Each row is followed by its group and then its class within the group.
[  6  24   1   3  -9  -8 -12   5  -2  -1   8  -6  25  19  17 -17  -1 -10
 -16  -1  -9   9  -9   0   7  -7  -5 -19   2   0   2 -34  -4  27  12   1
  -8   4  -2  -7  -9 -22  -6   2 -10 -15   3  52  -4   5  -7   1   2  11
 -15   1  16  -7  -2   5  -9   4   6 -10  -7   6 -17   6 -10   3   2   2
  36  -8 -12   8   3  -2] => J985/<59>
[  3   8  -3  16  -9  -3  -2  15   1   5   6  -2  -2  11  11 -16 -11 -14
  -2 -11 -15   6  -7   8   6 -16  -6 -22   9  -9   5 -51  -5  17   5   4
  -4  14 -16 -30  -1  -3 -15   7 -14 -28   8  45   3  14  -6 -10  -6   6
 -13   2   3  -4   2   9 -17   0  17  -9  -4   0  -4 -20  -5  -2  10   1
  29 -16  -8 -15  -3   0] => j93/<66>
[ 21   2  -3  15 -29   1  -4   3  -2  -5  14  -5   4  14  16 -26  -7  -4
 -10   3 -13   0 -29  10   5  -7   7 -11   6  -2  -5 -30 -21  21  12   9
  -6   3  -7  -6 -22 -18 -13  17  -5 -17  -2  52  18   0  -1 -12   6  -2
  -5   3  12 -12  -3  13  -9  11   6 -14   0   3 -19  -7 -12   2   2  -2
  43 -16 -13   5  -4   2] => J985/<65>
[  7  17  -3   4 -34   2   1  -3  -5  -3   8  -4  24  30  33 -27 -12 -19
 -19   1 -10   3 -12   2   5  -4   0 -25   8  -4   2 -65 -15  37   7   1
   9  14   6 -13  -9 -29 -10   3 -22 -24   4  57  10   3  -7  -7   8   6
  -9   8  17 -14  -2  11 -23  14   9 -14  -1  -1 -26   6 -15 -10  -5   0
  45 -15 -17   0  -7  -1] => J985/<59>
[ 10   5  10   1 -13  -9 -19 -10   9  -9  13 -12  -7  30  -1  -2  -6  28
 -14   0   5  19  -4   0   6 -19   2 -26  -1  -1  -6 -17 -10  16  -5   4
  -9  21   0 -59   0 -30 -12 -34  -6  -8   1  37   2   3 -31   9   4   7
 -21   6  11 -11   4   0  10   2  12 -12   7  12   3 -21 -19  17   2   3
  27   4 -12 -14  -5  -3] => j93/<48>
[  2  -1   6  18 -21  -8  -8  -2   8 -11  32  -8  14  13   4 -25   0   3
 -25   6   0  -7  -3  18  12 -19  10 -24   7   1   3 -22  21  17   5  16
   1  29   2 -27 -22 -14  -8   4 -15 -12  -2  29  -2   1 -14   3  -4   8
 -16   8  20  -8   7  10 -15  10  18 -25   2  10   7  -9 -15   9   5   3
  23  -6  -5 -13   5   6] => J611/<51>
[  8  12   8   7   0 -15  -9  -4   1   7  10  -7   0   7   0 -14 -10   7
   0  -1  -4  18  -6   2   8 -10  10 -19  -2  -3   3 -18   5   9   0   5
  -7  18   3 -60  -2 -21 -11 -12  -1   1   9  40   8   6 -27   2   1  16
 -20  10  11  -9   5   6 -22  13  20 -11   6   5  11 -14 -13  12  -5   0
  22   2  -4   1   0  -2] => j93/<48>
[  7  -7  -1  10 -19  -6  -9   9  -1   0   9   1   2  25  15  -8 -13 -11
 -14   1 -13   1 -11   1 -20 -12  -5 -15   7  -6  -3 -38  -9  16  -2   8
 -28   8   0 -24  -7 -15 -15 -14 -12 -12   1  35  18   5  -4   1   0   5
 -13  10   6 -16   0  10   0  -1  14   1   1   0   1   0 -10   8   1   1
  26  -7 -16  -7  -1  -6] => J108/<61>
[  9   2   3  17 -11  -3  -3   1   2  -4   6   0  -5  19  16   0 -15  -3
  -9  -5  -1  10 -11   2  -7 -25   4 -23   0  -7  -3 -18  -9  10  -7  13
 -19  18  -6 -53  -6 -20 -16 -19 -19   2   4  30  27   0 -10  12   1   7
  -2  15  12 -15  -5   8  -1   2  10  -4  10   0   5  -4 -11   8   2   5
  18  -8 -15   0  -4  -2] => J108/<61>
[  6   6  12  14 -27 -18 -21 -12  -2  -6  19  -8 -18  13   5 -10  -9  35
 -23 -10   2  25  -8  -5  -7 -19   6 -32   7   0   3 -45  -9  11  -8   1
 -20  18  -1 -60   5 -34 -10 -43 -21  -9   2  31   8   7 -38 -16   5   7
 -29  15  13  -9   5   5 -15  20  27  -9   6  -1   7 -17 -19   9   1   0
  31   4 -15  -7  32   4] => j93/<48>
[  5   3   5  16 -18  -8 -10  -2  -6  -5  18  -3   3  15  11 -14  -6  16
 -20  -2   2   6  -5  11  12 -22   5 -31   3   0   1 -47 -18  10   4   2
  -8  24  -3 -40   2 -20  -6 -10 -17 -17  12  32  -3   8 -20  -2   0   7
  -9  -1  17 -10   9  11 -13   6  18 -10  -1   4   3 -17 -11  13   3   6
  25   3 -11 -17  -1   4] => j93/<48>
[  3   6   5   9  -5  -9 -14 -14   6  -3  10  -9  17  17   7 -24 -12   8
 -13   3   8   3  -5   1  28 -15  -6 -20  -2  -9   4 -15  14  17  -5  14
  -8  17   2 -52 -21 -22 -11 -10  -2   1   0  39   6  -2 -23  -4  -3   6
 -14  10  15  -7   7   7 -24   4  21 -16   8   9   7 -12 -22   5   3  -4
  29  -6  -4  -8  -4  -4] => J611/<67>
[ 10   6  10   4   5 -12 -29 -15  -3  -3   2 -13 -35   2  -4  -9 -12  42
  -2 -10  14  30 -16 -14  -7 -18  12 -16  -4 -12  -3   8 -18  13 -16   9
 -19  11   5 -65   4 -37 -24 -34  -2  14   8  28  11   3 -40   8  13   7
 -19   3  12 -12   4   5  -4   4  20   1  11   4   9 -30 -20   2   3   3
  31   8 -16   7   5 -26] => j93/<48>
[  9   5   5  13 -11 -12  -2   4  -1  -1   9  -4  -7  17   6 -15  -7  -2
  -8  -5  -3  12   4  11  -7 -13   0 -22   1 -10   5 -29  -5  13  -4  11
  -2  15  -2 -36  -4 -21 -20 -11 -17 -12   5  37  10   4 -12   5  -2   6
 -22  11  13 -14   1   6 -10   8  14 -16   9   0   5 -11  -6   0   1  -1
  25  -6 -10 -13  -1  -6] => j93/<66>
[  7   7   5  16 -11 -19 -14   0  -2  -7  19  -2  14  11  14 -29  -5   9
 -30  -3  -5  10  -9   4   6 -26   6 -24   3   1  -6 -44  11  20  10   5
 -15  23  -7 -32 -10 -18 -13  -4 -21 -26   7  29  -4   1 -25  -5  -3  10
 -26  17  14 -12   9   9 -23  22  23 -22  -5   8   2 -11 -18   7  10   2
  39   0 -12  -5   5   0] => j93/<48>
[ 12   8   2  -6 -33  -5  -6   3   1  -1  12  -7  10  21  14 -17  -6  -5
 -19  -4   1   6  -6  -1  -4  -7   3 -20   5 -13  -5 -51 -10  27   5  10
  -5  14  13 -19  -7 -32 -21 -12 -17 -19   7  61  18   2 -17   0   9   3
 -21  10  13  -7  -1   7  -5  21  10 -18   9  -3   2   4 -18  -8  -5  -4
  32  -6 -11   6   1  -9] => J985/<59>
